[[  0 -31  13  -5  48  -5 -13 -35]
 [ -2 -39   4   1  44   7  -4 -36]
 [ -4   5  19 -19  31  -4  -8  -8]
 [  7  17  11  -6  -6 -25 -17   6]]
:
[[  7  17  11  -6  -6 -25 -17   6]
 [ -4   5  19 -19  31  -4  -8  -8]
 [ -2 -39   4   1  44   7  -4 -36]
 [  0 -31  13  -5  48  -5 -13 -35]]

[[ 16  35   7  23   3   8  -6   6   5  -5  31   1 -17]
 [ 18  25   8  14   8  19   4  13   5   0  24 -15 -22]
 [ 25  12  17  23   8   7  -6  -7  15 -19  21  11  -8]
 [ 21  32  24 -10  18  -2  -6  -7  17  -4   3  -1 -23]
 [ 21  39  -9  22 -17   9  -5   0   2  -3  22  -1 -21]
 [ 17  42  -5  16   5   8   9  -9   0 -17  18   9 -15]
 [ 29  41   8  19  10  10   5  -6  15  -2  27   5 -26]]
:
[[ 29  41   8  19  10  10   5  -6  15  -2  27   5 -26]
 [ 17  42  -5  16   5   8   9  -9   0 -17  18   9 -15]
 [ 21  39  -9  22 -17   9  -5   0   2  -3  22  -1 -21]
 [ 21  32  24 -10  18  -2  -6  -7  17  -4   3  -1 -23]
 [ 25  12  17  23   8   7  -6  -7  15 -19  21  11  -8]
 [ 18  25   8  14   8  19   4  13   5   0  24 -15 -22]
 [ 16  35   7  23   3   8  -6   6   5  -5  31   1 -17]]

[[ -1  -6  14 -40  -9  14 -17   1   5 -15  36   0 -18]
 [-10  31 -14 -25  10 -22  -8   2  -5   9  22   5   4]
 [ -4 -24  18  -3 -15   2  58  -1 -24   2 -13  10 -15]]
:
[[ -4 -24  18  -3 -15   2  58  -1 -24   2 -13  10 -15]
 [-10  31 -14 -25  10 -22  -8   2  -5   9  22   5   4]
 [ -1  -6  14 -40  -9  14 -17   1   5 -15  36   0 -18]]

[[-10  34   4 -49  -7]
 [ 30  16  59   5 -18]]
:
[[ 30  16  59   5 -18]
 [-10  34   4 -49  -7]]

[[-26   5   4  30 -34  20  -4  15  -5  34  31  -4]
 [-33  24   7  31 -36  -5  -3  10 -20  19  25  29]
 [-29   4   5  29 -36  20  -4  14  -4  34  31  -2]
 [-35  28  -4  32 -41   4   5  12 -20  19  21  24]
 [-38  28   5  25 -47  -6   3   5 -15  18  21  17]
 [-32  12 -10  23  -9  -5 -17   9   3  30  17   7]
 [-14   8   8  32 -42  18  -4  16  -5  32  25  -3]]
:
[[-14   8   8  32 -42  18  -4  16  -5  32  25  -3]
 [-32  12 -10  23  -9  -5 -17   9   3  30  17   7]
 [-38  28   5  25 -47  -6   3   5 -15  18  21  17]
 [-35  28  -4  32 -41   4   5  12 -20  19  21  24]
 [-29   4   5  29 -36  20  -4  14  -4  34  31  -2]
 [-33  24   7  31 -36  -5  -3  10 -20  19  25  29]
 [-26   5   4  30 -34  20  -4  15  -5  34  31  -4]]

[[-30  54]
 [ 33 -22]
 [-21 -51]
 [-49  35]
 [ 28 -24]
 [-47 -32]]
:
[[-47 -32]
 [ 28 -24]
 [-49  35]
 [-21 -51]
 [ 33 -22]
 [-30  54]]
---
[[-41 -28  24 -33  44 -29  44]
 [ 12   9 -15  10  -3  13  -3]
 [ 42  44 -28  45 -33  43 -33]]
:
[[ 42  44 -28  45 -33  43 -33]
 [ 12   9 -15  10  -3  13  -3]
 [-41 -28  24 -33  44 -29  44]]

[[-11  52 -17]
 [-20   4 -23]
 [-17   7 -23]
 [ -7 -52 -31]]
:
[[ -7 -52 -31]
 [-11  52 -17]
 [-17   7 -23]
 [-20   4 -23]]

[[-49 -51]
 [  4   3]
 [ -1   7]
 [ -7  -2]
 [  5  -3]]
:
[[  5  -3]
 [  4   3]
 [ -1   7]
 [ -7  -2]
 [-49 -51]]

[[-42   0  -2  -4  -1  -5]
 [ 40   1  -2   0   0  -4]]
:
[[ 40   1  -2   0   0  -4]
 [-42   0  -2  -4  -1  -5]]

[[-31 -20]
 [-55 -26]
 [-54 -30]
 [-22 -24]
 [ 10 -12]]
:
[[ 10 -12]
 [-22 -24]
 [-31 -20]
 [-54 -30]
 [-55 -26]]

[[-12   5 -46  18  40  46]
 [-44   4  -3  -1  20  31]
 [-19  20 -45  27 -47 -45]
 [  9  31  -9   3  -2 -40]
 [-11  35  25 -12 -31 -19]
 [ 44  31  46   8  22   9]
 [-46  38  -6 -27   4  23]
 [-42 -29  45  -1  33  46]
 [-43   8 -43  43 -27  38]
 [ 21  26  -4 -32  41  10]
 [ -5  31  15 -40  31   5]]
:
[[ 44  31  46   8  22   9]
 [ 21  26  -4 -32  41  10]
 [  9  31  -9   3  -2 -40]
 [ -5  31  15 -40  31   5]
 [-11  35  25 -12 -31 -19]
 [-12   5 -46  18  40  46]
 [-19  20 -45  27 -47 -45]
 [-42 -29  45  -1  33  46]
 [-43   8 -43  43 -27  38]
 [-44   4  -3  -1  20  31]
 [-46  38  -6 -27   4  23]]
